Below is a small trained network, with its code and all its weights. Each question gives an input and a class and asks what happens when units are switched off, that is, made to give their printed mean instead of their output.

import numpy as np


def w(rows, s, z=0):
    codes = np.array(rows[::2]) - 128.0
    scale = np.full(codes.shape[1], s)
    scale[-1] = z or s
    return codes * scale


def f(y):
    return y / 2 * (1 + np.tanh(0.7978845608 * (y + 0.044715 * y**3)))


def log_softmax(a):
    a = a - a.max(-1, keepdims=True)
    return a - np.log(np.exp(a).sum(-1, keepdims=True))


def net(x, mask):
    res = np.array(x, float).reshape(1, 5) / 4 @ E
    y = f(res @ A[0][:, :-1].T + A[0][:, -1])
    res = res + np.where(mask, y, B[0][:, -1]) @ B[0][:, :-1]
    return log_softmax(res[-1] @ U[:, :-1].T + U[:, -1])


A, B = {}, {}
E = w([
[153,142,158,72,119,181,82],'x0',
[58,191,188,145,15,99,174],'x1',
[251,97,130,157,102,128,197],'x2',
[80,99,187,206,153,158,27],'x3',
[66,135,22,123,106,82,190],'x4',
],0.013)
A[0] = w([
[89,171,30,154,72,102,186,147],'N1',
[213,48,168,188,167,171,202,213],'N2',
[91,111,148,152,56,97,169,205],'N3',
[107,125,140,202,136,140,141,27],'N4',
[156,154,212,147,48,145,135,178],'N5',
[129,169,145,173,162,106,63,83],'N6',
[57,165,129,87,146,143,59,162],'N7',
[182,99,130,83,169,203,38,255],'N8',
[74,133,38,77,153,81,144,195],'N9',
[72,110,209,135,108,114,78,124],'N10',
[77,121,135,126,121,27,125,217],'N11',
[58,103,101,113,89,36,180,132],'N12',
[126,125,46,160,132,160,160,196],'N13',
[127,159,143,91,121,114,145,62],'N14',
[96,48,142,175,168,170,85,160],'N15',
[50,94,164,105,137,71,67,210],'N16',
[140,215,171,19,126,105,247,220],'N17',
],0.012,0.007)
B[0] = w([
[165,145,69,161,126,111,204,250],'N1',
[194,70,178,153,59,41,91,230],'N2',
[73,219,120,195,103,92,202,215],'N3',
[120,154,105,114,93,135,179,145],'N4',
[73,171,182,82,73,38,106,200],'N5',
[96,63,201,191,173,141,89,161],'N6',
[52,93,126,106,161,197,91,194],'N7',
[171,81,146,49,117,154,3,232],'N8',
[129,110,58,172,183,215,126,227],'N9',
[64,163,191,144,152,96,122,187],'N10',
[41,252,129,152,139,146,120,203],'N11',
[142,234,52,187,180,168,212,232],'N12',
[209,69,71,147,143,125,182,194],'N13',
[76,124,66,102,136,160,73,141],'N14',
[192,76,183,216,144,128,74,199],'N15',
[84,185,126,202,206,181,57,202],'N16',
[96,156,117,47,151,47,138,253],'N17',
],0.011,0.02)
U = w([
[93,45,59,23,126,241,32,3],'0',
[235,15,198,204,84,96,13,97],'1',
[23,41,210,176,199,176,27,57],'2',
[9,223,222,145,4,74,201,108],'3',
[177,40,53,195,111,46,251,232],'4',
[174,75,130,3,138,74,70,148],'5',
[35,159,2,194,159,170,209,185],'6',
],0.0087,0.0048)

Each question gives the input, the list of numbers given to net, and the class t.
The units are the neurons (one row each of A and B). Each row of codes is followed by its name. A weight is (code - 128) times the scale printed after its matrix; where a second scale follows, it is the last column's (A, B and U).
mask holds one flag per neuron, in row order. A switched-off neuron (its flag False) gives its mean, the last column of its row in B, instead of its output. The means were averaged over made-up inputs and are rounded, as every weight is.
A unit's drop is (log p(t) with every unit on - log p(t) with that unit switched off) / (log p(t) with every unit on - log p(t) with every unit switched off).
The circuit of an input: a set's keep is (log p(t) with only the set's units on - log p(t) with every unit switched off) / (log p(t) with every unit on - log p(t) with every unit switched off). Starting from the 12 units with the biggest drops (on a tie, the unit counted first), units are removed one at a time, each time the one whose removal leaves the highest keep (on an exact tie, the one counted first), for as long as the keep stays at least 0.8.
units of the circuit, in order: the units of the circuit, biggest drop first
top k neurons: the k neurons with the biggest drops, biggest first
drop of u: that unit's drop, to one decimal
input [-7,-5,1,-1,0], class 4: units of the circuit, in order : N16
input [0,-1,4,-4,-1], class 5: top 2 neurons : N12, N1
input [1,-7,-5,-8,2], class 0: top 3 neurons : N3, N12, N8
input [-6,-4,-7,-2,-1], class 2: top 3 neurons : N1, N3, N12
input [8,2,3,1,3], class 3: top 2 neurons : N13, N9
input [-1,-3,-2,4,-8], class 1: top 4 neurons : N15, N8, N11, N2
input [-2,3,0,5,0], class 3: top 2 neurons : N8, N9
input [8,7,-1,8,1], class 2: top 2 neurons : N7, N16
input [5,4,2,-6,-8], class 5: top 2 neurons : N3, N11
input [7,0,-5,-6,-7], class 0: top 3 neurons : N2, N7, N8
input [3,-7,-1,6,1], class 1: top 2 neurons : N15, N8
input [5,5,5,-5,3], class 3: top 2 neurons : N5, N17
input [1,-6,3,-4,8], class 4: drop of N13 : 0.1
input [8,3,-4,-4,-4], class 0: units of the circuit, in order : N3
input [1,4,-2,3,1], class 3: drop of N9 : 0.1
input [2,5,-8,7,5], class 2: drop of N16 : 0.6
